Below are the code and all the weights of a small trained network. Each question names an input and a class and asks about switching units off, where a switched-off unit gives its printed mean instead of its output.

import numpy as np


def w(rows, s, z=0):
    codes = np.array(rows[::2]) - 128.0
    scale = np.full(codes.shape[1], s)
    scale[-1] = z or s
    return codes * scale


def norm(h):
    return h / np.sqrt((h * h).mean(-1, keepdims=True) + 1e-5)


def f(y):
    return np.maximum(y, 0)


def log_softmax(a):
    a = a - a.max(-1, keepdims=True)
    return a - np.log(np.exp(a).sum(-1, keepdims=True))


def net(x, mask):
    res = np.array(x, float).reshape(1, 7) / 4 @ E
    u = 0
    for l in range(2):
        y = f(norm(res) @ A[l][:, :-1].T + A[l][:, -1])
        res = res + np.where(mask[u : u + 6], y, B[l][:, -1]) @ B[l][:, :-1]
        u += 6
    return log_softmax(norm(res)[-1] @ U[:, :-1].T + U[:, -1])


A, B = {}, {}
E = w([
[182,104,30,121,135,187,149,99,146,113],'x0',
[140,198,134,43,142,97,47,80,158,124],'x1',
[101,108,182,104,101,219,221,83,141,144],'x2',
[138,168,216,1,175,116,139,85,98,171],'x3',
[175,52,120,126,127,231,130,179,189,225],'x4',
[155,75,115,165,144,59,163,26,139,105],'x5',
[201,149,145,104,146,79,73,79,9,234],'x6',
],0.0064)
A[0] = w([
[158,52,154,200,110,99,153,131,70,151,2],'L0N1',
[107,165,157,143,136,115,212,60,106,75,43],'L0N2',
[157,82,130,141,118,97,131,70,124,89,123],'L0N3',
[189,76,81,78,166,144,155,53,175,128,84],'L0N4',
[85,144,135,126,170,118,68,35,48,130,157],'L0N5',
[193,70,171,151,103,161,111,148,78,254,156],'L0N6',
],0.0082,0.0053)
B[0] = w([
[171,252,225,48,96,9,108,153,116,147,168],'L0N1',
[130,108,56,172,145,222,114,98,91,203,183],'L0N2',
[88,160,85,130,169,98,130,149,111,204,191],'L0N3',
[91,77,109,146,108,234,179,101,123,163,201],'L0N4',
[109,163,143,73,114,77,111,145,135,124,233],'L0N5',
[86,162,68,154,205,64,181,2,127,241,254],'L0N6',
],0.0081,0.0063)
A[1] = w([
[114,153,55,124,119,165,91,47,170,33,115],'L1N1',
[75,123,147,145,93,193,178,179,180,116,54],'L1N2',
[137,108,96,138,146,133,169,52,129,110,4],'L1N3',
[154,103,63,254,119,48,104,153,145,75,72],'L1N4',
[175,106,96,172,147,138,98,132,141,179,15],'L1N5',
[86,125,216,160,95,118,162,170,65,113,64],'L1N6',
],0.0072,0.0037)
B[1] = w([
[151,124,216,109,170,118,174,93,103,209,221],'L1N1',
[254,146,150,90,116,188,194,163,110,87,239],'L1N2',
[102,95,85,183,168,151,185,129,15,118,181],'L1N3',
[65,93,5,219,120,63,53,169,180,143,254],'L1N4',
[17,55,80,177,176,117,112,81,116,154,162],'L1N5',
[115,88,76,143,137,136,165,63,210,214,166],'L1N6',
],0.0079,0.0039)
U = w([
[175,92,181,117,99,254,204,188,174,40,152],'0',
[162,68,211,111,100,118,66,142,98,81,30],'1',
[142,254,203,23,158,10,60,91,78,153,171],'2',
[88,98,60,176,172,159,178,39,99,214,206],'3',
[111,106,51,216,102,54,21,210,172,54,108],'4',
[174,70,191,124,78,109,67,108,96,49,3],'5',
],0.011,0.0051)

Each question gives the input, the list of numbers given to net, and the class t.
The units are the neurons (one row each of A and B). Each row of codes is followed by its name. A weight is (code - 128) times the scale printed after its matrix; where a second scale follows, it is the last column's (A, B and U).
mask holds one flag per neuron, layer by layer. A switched-off neuron (its flag False) gives its mean, the last column of its row in B, instead of its output. The means were averaged over made-up inputs and are rounded, as every weight is.
A unit's drop is (log p(t) with every unit on - log p(t) with that unit switched off) / (log p(t) with every unit on - log p(t) with every unit switched off).
The circuit of an input: a set's keep is (log p(t) with only the set's units on - log p(t) with every unit switched off) / (log p(t) with every unit on - log p(t) with every unit switched off). Starting from all 12 units, units are removed one at a time, each time the one whose removal leaves the highest keep (on an exact tie, the one counted first), for as long as the keep stays at least 0.8.
circuit, biggest first: the units of the circuit, biggest drop first
most important unit: the unit with the biggest drop
k most important neurons: the k neurons with the biggest drops, biggest first
top k neurons in layer l: the k neurons of layer l with the biggest drops, biggest first
drop when u is switched off: that unit's drop, to one decimal
input [-8,2,-3,1,3,0,-6], class 0: circuit, biggest first : (L0N6, L1N2)
input [5,-8,0,1,-7,-5,4], class 2: circuit, biggest first : (L0N1, L0N4)
input [-8,0,2,-5,6,8,2], class 2: most important unit : L0N1
input [3,-7,7,0,-2,-3,-1], class 0: circuit, biggest first : (L1N2, L0N6)
input [2,3,1,7,-4,8,-1], class 3: 3 most important neurons : (L0N2, L0N4, L0N1)
input [6,1,5,-4,3,0,-2], class 0: circuit, biggest first : (L0N6, L1N2)
input [3,0,-6,-7,-7,-6,7], class 4: circuit, biggest first : (L1N4, L0N6)
input [2,3,1,8,-3,8,-3], class 3: 2 most important neurons : (L0N2, L0N4)
input [1,-2,-4,-1,1,6,-2], class 4: 2 most important neurons : (L0N6, L1N4)
input [6,-4,0,-5,1,-4,-2], class 4: 3 most important neurons : (L1N4, L0N4, L0N6)
input [7,7,-1,7,1,1,-4], class 0: 2 most important neurons : (L0N6, L0N4)
input [-3,0,-2,-6,-5,7,6], class 2: 2 most important neurons : (L0N1, L0N5)
input [0,-4,0,-4,-5,3,-5], class 4: 3 most important neurons : (L1N4, L0N6, L0N4)
input [-1,-7,-5,-6,2,3,1], class 4: most important unit : L1N4
input [-4,-1,-2,0,-5,-4,-2], class 4: top 3 neurons in layer 1 : (L1N1, L1N6, L1N2)
input [-5,1,3,-8,-4,4,6], class 2: drop when L0N1 is switched off : 0.2
input [7,-8,3,5,-1,2,-6], class 0: drop when L0N6 is switched off : 0.6
input [4,0,2,5,4,4,-4], class 0: drop when L1N4 is switched off : 0.1
